Here is a tiny trained network, its code and every weight. The questions are about switching its units off for an input and a class, where a switched-off unit gives its printed mean instead of its output.

import numpy as np


def w(rows, s, z=0):
    codes = np.array(rows[::2]) - 128.0
    scale = np.full(codes.shape[1], s)
    scale[-1] = z or s
    return codes * scale


def norm(h):
    return h / np.sqrt((h * h).mean(-1, keepdims=True) + 1e-5)


def f(y):
    return np.maximum(y, 0)


def log_softmax(a):
    a = a - a.max(-1, keepdims=True)
    return a - np.log(np.exp(a).sum(-1, keepdims=True))


def net(x, mask):
    res = np.array(x, float).reshape(1, 2) / 4 @ E
    u = 0
    for l in range(2):
        y = f(norm(res) @ A[l][:, :-1].T + A[l][:, -1])
        res = res + np.where(mask[u : u + 5], y, B[l][:, -1]) @ B[l][:, :-1]
        u += 5
    return log_softmax(norm(res)[-1] @ U[:, :-1].T + U[:, -1])


A, B = {}, {}
E = w([
[192,231,254,111],'x0',
[81,204,170,243],'x1',
],0.0058)
A[0] = w([
[68,80,117,170,203],'0.n0',
[133,85,153,109,137],'0.n1',
[7,100,116,182,4],'0.n2',
[79,163,68,123,204],'0.n3',
[110,78,76,104,115],'0.n4',
],0.017,0.0038)
B[0] = w([
[187,114,92,204,255],'0.n0',
[82,151,136,38,171],'0.n1',
[246,174,62,134,251],'0.n2',
[156,41,103,150,216],'0.n3',
[47,36,254,164,243],'0.n4',
],0.012,0.0076)
A[1] = w([
[41,119,168,81,132],'1.n0',
[175,136,122,96,70],'1.n1',
[78,109,199,5,2],'1.n2',
[145,56,174,64,106],'1.n3',
[192,60,144,46,119],'1.n4',
],0.013,0.0076)
B[1] = w([
[156,252,82,85,228],'1.n0',
[89,131,128,128,144],'1.n1',
[180,178,89,149,237],'1.n2',
[87,172,118,119,254],'1.n3',
[63,120,35,100,238],'1.n4',
],0.014,0.0051)
U = w([
[145,97,89,127,63],'0',
[102,196,47,75,186],'1',
[132,104,146,102,9],'2',
[129,98,157,96,1],'3',
[245,127,77,215,138],'4',
[4,77,119,100,125],'5',
[107,32,114,195,163],'6',
[166,153,229,156,215],'7',
],0.02,0.009)

Each question gives the input, the list of numbers given to net, and the class t.
The units are the neurons (one row each of A and B). Each row of codes is followed by its name. A weight is (code - 128) times the scale printed after its matrix; where a second scale follows, it is the last column's (A, B and U).
mask holds one flag per neuron, layer by layer. A switched-off neuron (its flag False) gives its mean, the last column of its row in B, instead of its output. The means were averaged over made-up inputs and are rounded, as every weight is.
A unit's drop is (log p(t) with every unit on - log p(t) with that unit switched off) / (log p(t) with every unit on - log p(t) with every unit switched off).
The circuit of an input: a set's keep is (log p(t) with only the set's units on - log p(t) with every unit switched off) / (log p(t) with every unit on - log p(t) with every unit switched off). Starting from all 10 units, units are removed one at a time, each time the one whose removal leaves the highest keep (on an exact tie, the one counted first), for as long as the keep stays at least 0.8.
circuit, biggest first: the units of the circuit, biggest drop first
unit that matters most: the unit with the biggest drop
top k neurons: the k neurons with the biggest drops, biggest first
top k neurons in layer l: the k neurons of layer l with the biggest drops, biggest first
drop when u is switched off: that unit's drop, to one decimal
input [0,-8], class 1: unit that matters most	1.n0
input [-6,-3], class 6: top 2 neurons in layer 0	0.n0, 0.n4
input [2,2], class 7: top 2 neurons in layer 1	1.n4, 1.n0
input [4,2], class 7: top 3 neurons	1.n4, 0.n2, 0.n0
input [3,2], class 7: circuit, biggest first	1.n4, 0.n2
input [-2,-1], class 6: top 2 neurons in layer 0	0.n4, 0.n0
input [-3,0], class 6: top 4 neurons	0.n4, 1.n0, 1.n2, 0.n3
input [1,2], class 7: top 4 neurons in layer 1	1.n4, 1.n0, 1.n2, 1.n3
input [-6,0], class 6: top 4 neurons	0.n4, 1.n0, 1.n2, 0.n3
input [3,7], class 7: top 2 neurons in layer 1	1.n4, 1.n2
input [-1,-5], class 1: top 2 neurons in layer 1	1.n0, 1.n2
input [3,4], class 7: top 4 neurons	0.n2, 1.n4, 0.n0, 0.n1
input [-5,-4], class 6: top 2 neurons	0.n0, 0.n3
input [4,7], class 7: top 2 neurons	0.n2, 0.n0
input [-4,0], class 6: circuit, biggest first	0.n4
input [-7,-3], class 6: top 2 neurons in layer 0	0.n4, 0.n0
input [7,6], class 7: top 2 neurons	0.n2, 0.n0
input [6,7], class 7: top 2 neurons in layer 0	0.n2, 0.n0
input [4,5], class 7: top 3 neurons	0.n2, 0.n0, 1.n4
input [6,-1], class 1: circuit, biggest first	0.n0
input [4,1], class 7: top 2 neurons	0.n3, 1.n4
input [-2,0], class 6: top 2 neurons in layer 1	1.n0, 1.n2
input [-4,-1], class 6: drop when 0.n4 is switched off	0.6
input [-7,-5], class 6: drop when 0.n3 is switched off	0.2
input [7,-4], class 1: drop when 0.n3 is switched off	0.0
input [-4,-4], class 5: drop when 0.n2 is switched off	0.1
input [3,-3], class 1: top neuron	0.n0
